Below is a small trained network, with its code and all its weights. Each question gives an input and a class and asks what happens when units are switched off, that is, made to give their printed mean instead of their output.

import numpy as np


def w(rows, s, z=0):
    codes = np.array(rows[::2]) - 128.0
    scale = np.full(codes.shape[1], s)
    scale[-1] = z or s
    return codes * scale


def norm(h):
    return h / np.sqrt((h * h).mean(-1, keepdims=True) + 1e-5)


def f(y):
    return np.maximum(y, 0)


def log_softmax(a):
    a = a - a.max(-1, keepdims=True)
    return a - np.log(np.exp(a).sum(-1, keepdims=True))


def net(x, mask):
    res = np.array(x, float).reshape(1, 6) / 4 @ E
    u = 0
    for l in range(2):
        y = f(norm(res) @ A[l][:, :-1].T + A[l][:, -1])
        res = res + np.where(mask[u : u + 12], y, B[l][:, -1]) @ B[l][:, :-1]
        u += 12
    return log_softmax(norm(res)[-1] @ U[:, :-1].T + U[:, -1])


A, B = {}, {}
E = w([
[5,72,167],'x0',
[128,129,134],'x1',
[130,127,126],'x2',
[79,188,2],'x3',
[129,127,122],'x4',
[162,58,34],'x5',
],0.0029)
A[0] = w([
[212,113,168,103],'0.n1',
[157,227,102,107],'0.n2',
[253,138,136,26],'0.n3',
[142,227,112,17],'0.n4',
[222,154,88,94],'0.n5',
[113,119,36,144],'0.n6',
[151,210,86,168],'0.n7',
[130,205,94,188],'0.n8',
[33,154,150,99],'0.n9',
[211,103,175,128],'0.n10',
[195,177,180,4],'0.n11',
[209,115,68,62],'0.n12',
],0.0064,0.0035)
B[0] = w([
[95,183,48,195],'0.n1',
[207,77,177,217],'0.n2',
[26,181,53,189],'0.n3',
[227,33,111,165],'0.n4',
[97,169,49,212],'0.n5',
[78,147,179,245],'0.n6',
[184,109,197,250],'0.n7',
[173,133,188,253],'0.n8',
[72,163,77,205],'0.n9',
[73,149,46,212],'0.n10',
[199,253,185,166],'0.n11',
[71,199,101,188],'0.n12',
],0.0063,0.0029)
A[1] = w([
[120,84,134,3],'1.n1',
[213,190,91,131],'1.n2',
[168,127,65,83],'1.n3',
[163,2,160,157],'1.n4',
[107,126,246,118],'1.n5',
[137,199,71,180],'1.n6',
[138,80,185,86],'1.n7',
[107,177,115,176],'1.n8',
[178,94,129,46],'1.n9',
[67,96,132,172],'1.n10',
[107,142,187,126],'1.n11',
[63,100,135,173],'1.n12',
],0.0063,0.0056)
B[1] = w([
[125,253,137,128],'1.n1',
[109,41,205,214],'1.n2',
[46,206,107,140],'1.n3',
[242,157,129,168],'1.n4',
[65,86,36,189],'1.n5',
[119,175,231,253],'1.n6',
[109,224,150,137],'1.n7',
[114,152,169,236],'1.n8',
[6,103,93,128],'1.n9',
[170,86,90,218],'1.n10',
[110,151,81,168],'1.n11',
[166,68,72,223],'1.n12',
],0.006,0.0043)
U = w([
[104,233,225,213],'0',
[19,209,77,209],'1',
[1,30,32,91],'2',
[223,9,36,2],'3',
[244,129,233,45],'4',
],0.0077,0.0037)

Each question gives the input, the list of numbers given to net, and the class t.
The units are the neurons (one row each of A and B). Each row of codes is followed by its name. A weight is (code - 128) times the scale printed after its matrix; where a second scale follows, it is the last column's (A, B and U).
mask holds one flag per neuron, layer by layer. A switched-off neuron (its flag False) gives its mean, the last column of its row in B, instead of its output. The means were averaged over made-up inputs and are rounded, as every weight is.
A unit's drop is (log p(t) with every unit on - log p(t) with that unit switched off) / (log p(t) with every unit on - log p(t) with every unit switched off).
The circuit of an input: a set's keep is (log p(t) with only the set's units on - log p(t) with every unit switched off) / (log p(t) with every unit on - log p(t) with every unit switched off). Starting from the 12 units with the biggest drops (on a tie, the unit counted first), units are removed one at a time, each time the one whose removal leaves the highest keep (on an exact tie, the one counted first), for as long as the keep stays at least 0.8.
units of the circuit, in order: the units of the circuit, biggest drop first
unit that matters most: the unit with the biggest drop
k most important neurons: the k neurons with the biggest drops, biggest first
k most important neurons of layer l: the k neurons of layer l with the biggest drops, biggest first
drop of u: that unit's drop, to one decimal
input [2,1,8,-8,5,0], class 2: units of the circuit, in order => (1.n5)
input [1,0,7,0,-7,-7], class 2: units of the circuit, in order => (1.n5 0.n11 0.n1 1.n6)
input [0,6,4,1,-6,-3], class 4: 3 most important neurons of layer 0 => (0.n3 0.n6 0.n4)
input [3,-8,-4,-7,-2,0], class 2: 2 most important neurons of layer 0 => (0.n2 0.n4)
input [0,0,-7,8,6,-4], class 4: 2 most important neurons => (0.n4 0.n2)
input [-1,-7,-7,8,-5,1], class 0: 3 most important neurons of layer 1 => (1.n12 1.n10 1.n4)
input [-6,-5,0,5,-1,4], class 0: 2 most important neurons => (0.n12 0.n5)
input [0,1,-5,-1,1,8], class 1: 3 most important neurons of layer 1 => (1.n2 1.n6 1.n5)
input [-1,-8,2,-7,-4,3], class 1: 2 most important neurons => (0.n1 0.n10)
input [-3,-7,2,-8,4,3], class 1: 2 most important neurons => (0.n10 0.n3)
input [5,1,-2,-6,-5,1], class 3: 2 most important neurons => (1.n4 0.n6)
input [7,0,-2,-3,0,7], class 3: drop of 1.n4 => 0.3
input [6,1,-6,-1,-7,2], class 3: drop of 0.n3 => 0.2
input [-4,4,-1,2,6,8], class 0: unit that matters most => 1.n6
input [-7,-2,-4,-4,5,3], class 1: drop of 0.n3 => 0.2
input [6,1,-5,-5,7,1], class 3: drop of 0.n12 => 0.1
